Below is a small trained network, with its code and all its weights. Each question gives an input and a class and asks what happens when units are switched off, that is, made to give their printed mean instead of their output.

import numpy as np


def w(rows, s, z=0):
    codes = np.array(rows[::2]) - 128.0
    scale = np.full(codes.shape[1], s)
    scale[-1] = z or s
    return codes * scale


def f(y):
    return np.maximum(y, 0)


def log_softmax(a):
    a = a - a.max(-1, keepdims=True)
    return a - np.log(np.exp(a).sum(-1, keepdims=True))


def net(x, mask):
    res = np.array(x, float).reshape(1, 7) / 4 @ E
    y = f(res @ A[0][:, :-1].T + A[0][:, -1])
    res = res + np.where(mask, y, B[0][:, -1]) @ B[0][:, :-1]
    return log_softmax(res[-1] @ U[:, :-1].T + U[:, -1])


A, B = {}, {}
E = w([
[69,129,151,99,128,104,114,151,156,102],'x0',
[189,82,156,180,126,143,132,108,123,160],'x1',
[165,231,182,156,188,185,158,151,209,102],'x2',
[81,111,110,172,236,134,106,64,153,255],'x3',
[173,130,120,54,86,159,14,152,174,206],'x4',
[121,56,180,140,132,105,124,148,177,131],'x5',
[172,186,185,134,136,69,122,156,89,205],'x6',
],0.0065)
A[0] = w([
[170,127,105,51,98,174,45,155,173,193,79],'N1',
[166,124,124,110,46,165,76,187,139,86,86],'N2',
[95,221,98,71,49,137,126,93,124,83,140],'N3',
[167,49,83,180,111,53,95,110,48,131,80],'N4',
[88,95,56,114,74,54,83,85,65,153,61],'N5',
[70,75,62,133,152,198,86,75,175,65,184],'N6',
[118,166,192,120,160,50,75,170,71,180,169],'N7',
[112,72,112,78,75,60,126,93,77,149,5],'N8',
[178,186,30,134,144,160,140,106,61,151,213],'N9',
[118,255,167,123,141,170,145,141,143,147,76],'N10',
[79,122,133,139,180,156,106,41,158,204,77],'N11',
[152,116,115,92,85,170,53,144,151,171,71],'N12',
[158,206,129,148,149,183,147,128,226,117,47],'N13',
[25,158,71,58,157,114,180,181,171,114,237],'N14',
[82,113,76,101,76,131,102,100,58,143,53],'N15',
[117,88,146,129,169,141,92,148,186,83,114],'N16',
[92,114,155,161,141,56,228,101,77,111,146],'N17',
[192,199,163,129,140,188,134,107,186,78,1],'N18',
[73,150,80,186,167,183,87,123,176,191,11],'N19',
[68,121,100,158,187,110,117,81,136,192,33],'N20',
[151,132,157,142,82,134,215,171,78,88,167],'N21',
],0.0071,0.0032)
B[0] = w([
[98,195,61,221,195,199,107,88,160,68,247],'N1',
[49,255,68,132,94,96,185,216,70,162,222],'N2',
[142,96,145,149,90,43,165,141,154,175,224],'N3',
[56,143,188,82,142,181,140,89,205,151,228],'N4',
[147,72,195,40,208,184,196,86,175,65,230],'N5',
[207,100,136,201,71,160,5,143,8,138,253],'N6',
[181,163,127,234,99,169,48,112,68,71,242],'N7',
[75,91,187,50,173,184,160,138,109,92,198],'N8',
[193,108,170,159,49,83,102,41,185,161,232],'N9',
[137,68,199,57,146,155,111,78,106,104,212],'N10',
[76,130,54,132,75,54,201,208,83,227,245],'N11',
[117,204,77,127,156,157,130,100,199,23,211],'N12',
[88,43,203,20,187,178,203,72,85,96,206],'N13',
[168,112,128,164,52,139,49,52,181,150,251],'N14',
[144,80,194,71,159,147,207,101,109,74,195],'N15',
[195,97,170,117,84,127,133,62,78,129,179],'N16',
[111,186,62,137,172,174,56,68,173,42,248],'N17',
[63,97,165,55,190,110,174,153,152,141,190],'N18',
[40,148,129,96,129,95,193,176,69,164,206],'N19',
[64,182,84,159,85,102,203,239,92,168,219],'N20',
[111,171,36,185,72,113,157,180,110,156,238],'N21',
],0.0057,0.0051)
U = w([
[88,56,222,3,197,181,186,89,132,75,66],'0',
[93,177,27,198,166,193,106,103,149,31,110],'1',
[137,108,134,145,44,148,113,96,152,132,251],'2',
[55,153,35,116,50,80,195,246,57,139,5],'3',
[186,101,162,176,81,162,36,129,33,92,175],'4',
[155,85,149,108,86,88,102,69,143,129,170],'5',
[132,91,149,129,57,100,88,89,187,141,163],'6',
],0.0058,0.003)

Each question gives the input, the list of numbers given to net, and the class t.
The units are the neurons (one row each of A and B). Each row of codes is followed by its name. A weight is (code - 128) times the scale printed after its matrix; where a second scale follows, it is the last column's (A, B and U).
mask holds one flag per neuron, in row order. A switched-off neuron (its flag False) gives its mean, the last column of its row in B, instead of its output. The means were averaged over made-up inputs and are rounded, as every weight is.
A unit's drop is (log p(t) with every unit on - log p(t) with that unit switched off) / (log p(t) with every unit on - log p(t) with every unit switched off).
The circuit of an input: a set's keep is (log p(t) with only the set's units on - log p(t) with every unit switched off) / (log p(t) with every unit on - log p(t) with every unit switched off). Starting from the 12 units with the biggest drops (on a tie, the unit counted first), units are removed one at a time, each time the one whose removal leaves the highest keep (on an exact tie, the one counted first), for as long as the keep stays at least 0.8.
units of the circuit, in order: the units of the circuit, biggest drop first
unit that matters most: the unit with the biggest drop
top k neurons: the k neurons with the biggest drops, biggest first
drop when u is switched off: that unit's drop, to one decimal
input [-5,3,0,0,7,2,3], class 1: units of the circuit, in order -> [N1, N12]
input [-5,7,-3,-5,7,-2,-2], class 1: units of the circuit, in order -> [N1, N12]
input [8,-8,-3,3,-8,-1,5], class 1: unit that matters most -> N17
input [-6,8,3,-1,8,1,-4], class 1: units of the circuit, in order -> [N1, N12]
input [-2,6,8,-2,-4,-8,4], class 0: units of the circuit, in order -> [N13, N18]
input [0,2,-7,5,3,4,6], class 0: top 3 neurons -> [N5, N8, N4]
input [-2,6,5,-1,-5,-7,-3], class 5: top 2 neurons -> [N9, N1]
input [1,0,-4,-2,7,3,1], class 1: top 2 neurons -> [N1, N12]
input [-6,-7,2,7,4,-4,2], class 3: top 3 neurons -> [N11, N19, N20]
input [6,-1,5,8,3,2,8], class 3: units of the circuit, in order -> [N11, N20]
input [-6,-8,2,3,-5,-1,-1], class 6: units of the circuit, in order -> [N1, N9, N14]
input [6,-5,1,0,8,-2,8], class 1: top 2 neurons -> [N1, N12]
input [3,-3,-8,-3,4,-2,-6], class 0: top 3 neurons -> [N5, N15, N8]
input [2,-3,0,4,8,1,-5], class 1: units of the circuit, in order -> [N1]
input [-5,-7,5,-8,-1,-3,-8], class 3: units of the circuit, in order -> [N2, N3]
input [0,6,0,-7,1,5,3], class 3: top 2 neurons -> [N2, N21]
input [-3,-1,3,-8,8,7,2], class 1: units of the circuit, in order -> [N1, N12]
input [5,-4,2,-8,7,0,4], class 3: top 2 neurons -> [N2, N3]
input [2,-6,-8,0,6,-4,-8], class 0: top 2 neurons -> [N5, N15]
input [7,1,2,-8,7,2,-2], class 3: top neuron -> [N2]
input [-5,-6,8,-5,7,5,3], class 0: top 2 neurons -> [N13, N18]
input [-2,0,-8,-1,5,8,-6], class 0: top 2 neurons -> [N5, N8]
input [5,3,6,2,3,3,5], class 0: top 3 neurons -> [N13, N6, N10]
input [7,-8,-8,-2,8,-4,1], class 0: drop when N5 is switched off -> 0.8
input [-3,7,0,-8,5,5,-4], class 3: drop when N19 is switched off -> -0.1
input [-1,-2,2,-5,8,-3,1], class 1: drop when N12 is switched off -> 0.3
